[[  1  12]
 [  0  11]
 [ -2   4]
 [ 17 -14]
 [  0 -32]
 [  0   9]
 [  0  10]
 [  5 -24]
 [-14   1]]
:
[[-14   1]
 [  1  12]
 [  0  11]
 [ -2   4]
 [ 17 -14]
 [  0 -32]
 [  0   9]
 [  0  10]
 [  5 -24]]

[[ 15  -5   8   9   1 -18  -8  27]
 [-32 -29 -14   1  -5  32  -4 -31]
 [  5 -13  25  14   2 -27  -2  26]
 [ 25   3   5  10  13   9 -41  -8]
 [ 14  25 -16 -17  -4 -12  19   8]
 [-29 -11   7 -15   2   0   8 -19]
 [  6  10  10  31  17  39 -28 -30]
 [  9 -21  15 -11   8 -20 -39   1]
 [ -9  -3  -1 -17  -7 -22  21   8]]
:
[[ -9  -3  -1 -17  -7 -22  21   8]
 [ 15  -5   8   9   1 -18  -8  27]
 [-32 -29 -14   1  -5  32  -4 -31]
 [  5 -13  25  14   2 -27  -2  26]
 [ 25   3   5  10  13   9 -41  -8]
 [ 14  25 -16 -17  -4 -12  19   8]
 [-29 -11   7 -15   2   0   8 -19]
 [  6  10  10  31  17  39 -28 -30]
 [  9 -21  15 -11   8 -20 -39   1]]

[[ -3   0 -38 -16  13   8]
 [ -9  19 -29 -21  -4   2]
 [ -8  -2 -11   2  -7  -4]]
:
[[ -8  -2 -11   2  -7  -4]
 [ -3   0 -38 -16  13   8]
 [ -9  19 -29 -21  -4   2]]

[[  7   5   4 -11]
 [-21 -18 -14  25]
 [ 12  10   7 -13]
 [-29 -28 -21  27]
 [-24 -20 -21  32]
 [-22 -18 -21  33]
 [  9  11   9 -11]]
:
[[  9  11   9 -11]
 [  7   5   4 -11]
 [-21 -18 -14  25]
 [ 12  10   7 -13]
 [-29 -28 -21  27]
 [-24 -20 -21  32]
 [-22 -18 -21  33]]

[[ 20  13  19  -1  32  -6]
 [ 26 -25   9 -23 -24  -9]
 [-19   4 -14  35 -27  19]
 [-12   0 -18 -13  24  -2]
 [ -3  17  -1  -2  -8 -26]
 [  4  -3 -36  13 -32 -19]
 [-16  31 -40 -10 -13   0]]
:
[[-16  31 -40 -10 -13   0]
 [ 20  13  19  -1  32  -6]
 [ 26 -25   9 -23 -24  -9]
 [-19   4 -14  35 -27  19]
 [-12   0 -18 -13  24  -2]
 [ -3  17  -1  -2  -8 -26]
 [  4  -3 -36  13 -32 -19]]

[[ -3   3   5  -6  -9  -4   1  -3   8  13  -4   0]
 [-33  -6  -8  -4 -36 -15  14  35  20  12   2  -7]
 [-22  -4  -5  -3 -25 -11  10  25  13   7   2  -5]
 [ -2   2   6  -7  -9  -4   1  -3  10  12  -4   0]
 [  1  -2  -4   2  15   6  -6   2  -7 -10   5  -8]
 [ -5   0   1  -1  -7  -2   5   9   4   0  -1  -2]
 [ 10   3   7   1   7   4   1  -5  -4  -6  -3   0]]
:
[[ 10   3   7   1   7   4   1  -5  -4  -6  -3   0]
 [ -3   3   5  -6  -9  -4   1  -3   8  13  -4   0]
 [-33  -6  -8  -4 -36 -15  14  35  20  12   2  -7]
 [-22  -4  -5  -3 -25 -11  10  25  13   7   2  -5]
 [ -2   2   6  -7  -9  -4   1  -3  10  12  -4   0]
 [  1  -2  -4   2  15   6  -6   2  -7 -10   5  -8]
 [ -5   0   1  -1  -7  -2   5   9   4   0  -1  -2]]
---
[[  0   4  -4]
 [ -4  32  -7]
 [  3 -12  -9]
 [-17   6  -2]]
:
[ 0 32 -9]

[[ -7  14  17]
 [  0  -8 -33]
 [  2 -32  10]]
:
[-7 -8 10]

[[  6   6  37 -19]
 [-30 -12 -37   0]]
:
[  6 -12]

[[ 23 -31]
 [ -3   4]
 [ -3  -5]]
:
[23  4]

[[-11 -28   1]
 [  7 -18  -3]
 [-28 -13   5]
 [-17  -4 -27]
 [-41  -6  22]]
:
[-11 -18   5]

[[ 16   0  -9]
 [-21   9 -31]
 [ -4   8   9]
 [-15   4 -13]]
:
[16  9  9]
---
[[ -6  -2]
 [  3   0]
 [  1   1]
 [  1   9]
 [  0  -2]
 [ -7  10]
 [ -1   0]
 [  4  -4]
 [-17  -5]
 [  4 -13]
 [-35  -7]
 [ -4   2]]
:
[[ -6  -2]
 [  1   1]
 [  0  -2]
 [ -1   0]
 [-17  -5]
 [-35  -7]]

[[ 11  -3 -41  -7  18]
 [ -9 -21 -34  -6 -38]
 [-33 -10  25  14  20]
 [  0   0   9  10  22]]
:
[[ 11  -3 -41  -7  18]
 [-33 -10  25  14  20]]

[[  9  40   0   6  -2   7]
 [  1  13  -5   5   5  -3]
 [ -2 -19   0  11   4  22]
 [  2  -9   6  -5  -7 -22]
 [-22   2  -2 -12  21   2]
 [-17  -2  -7  12  28 -14]]
:
[[  9  40   0   6  -2   7]
 [ -2 -19   0  11   4  22]
 [-22   2  -2 -12  21   2]]

[[-13 -14   0]
 [-18  -7   1]
 [  1  13   5]
 [  8   3   4]
 [  5  15   4]
 [-33  -9  -5]]
:
[[-13 -14   0]
 [  1  13   5]
 [  5  15   4]]

[[  0 -22 -15  -8 -19   6   4   9  -6 -22  14   9   1 -27   0]
 [-20 -27  -9 -27 -30   2  11 -18 -28  -3 -31 -36 -22  -8   0]]
:
[[  0 -22 -15  -8 -19   6   4   9  -6 -22  14   9   1 -27   0]]

[[-21  -6 -16]
 [ 31  -4   8]
 [ 10   9 -15]
 [ 39  12   9]
 [-21  16 -34]
 [-12  -1   1]
 [ -2  -2 -21]
 [  2   9  14]
 [-24   9  -6]
 [ 37  18  13]
 [ 14  -4  17]
 [ 15  -4  16]]
:
[[-21  -6 -16]
 [ 10   9 -15]
 [-21  16 -34]
 [ -2  -2 -21]
 [-24   9  -6]
 [ 14  -4  17]]

[[ -5  15  36  -6   1  11  19  -2 -27   4]
 [ -5  -6  37 -24   8   8  21  13  -2  -6]
 [  2  22  13  12   0   5  12 -20 -37   5]
 [-14   9  23 -10 -14  13  -8  33  12  16]
 [ -6   5  40 -17   3  11  21   9 -14   1]
 [  2 -23  19 -27  17  -2  21   5  10 -18]
 [ -4   4 -27  14 -15  -1 -29  13  22  13]
 [ -3  10 -27  19 -17  -1 -29   8  14  15]]
:
[[ -5  15  36  -6   1  11  19  -2 -27   4]
 [  2  22  13  12   0   5  12 -20 -37   5]
 [ -6   5  40 -17   3  11  21   9 -14   1]
 [ -4   4 -27  14 -15  -1 -29  13  22  13]]
---
[[ -6  -1  -2 -18   6]
 [ 26  13  17  11 -12]
 [-13  -4 -39  18 -29]]
:
[[ 13  17]
 [ -4 -39]]

[[  2   8 -11   6   6]
 [  8  -3   2  -7  -8]
 [ -5  -1 -25   8  12]
 [-27 -32 -10 -32 -34]]
:
[[ -3   2]
 [ -1 -25]]

[[  9  21  -1]
 [  1  36 -10]
 [ 29   8   1]
 [ -4  23   2]]
:
[[ 36 -10]
 [  8   1]]

[[-34   1   7   1]
 [ 29  23   6   5]
 [ 16  17  -2  14]
 [-11 -41 -16 -17]]
:
[[23  6]
 [17 -2]]

[[  6  -5  -1 -13]
 [ 14 -12  -2 -30]
 [  6  -5  -1 -12]
 [  8  -7  -2 -17]
 [ 15 -14  -2 -32]]
:
[[-12  -2]
 [ -5  -1]]

[[ -8  32 -27   3]
 [  0 -11 -14  -8]
 [  3 -16   2 -22]
 [  3   2   6  -9]
 [  2 -11 -11  -9]]
:
[[-11 -14]
 [-16   2]]

[[ 34 -24 -18 -15]
 [  0  14   9 -16]
 [ -9 -28 -21  29]]
:
[[ 14   9]
 [-28 -21]]

[[ -9 -35  -1  -1  22]
 [  4 -26  -2  11   4]
 [ -4   4   2 -24  -1]]
:
[[-26  -2]
 [  4   2]]

[[-22  -2  -5]
 [ 22 -30  -1]
 [-25 -13 -28]]
:
[[-30  -1]
 [-13 -28]]
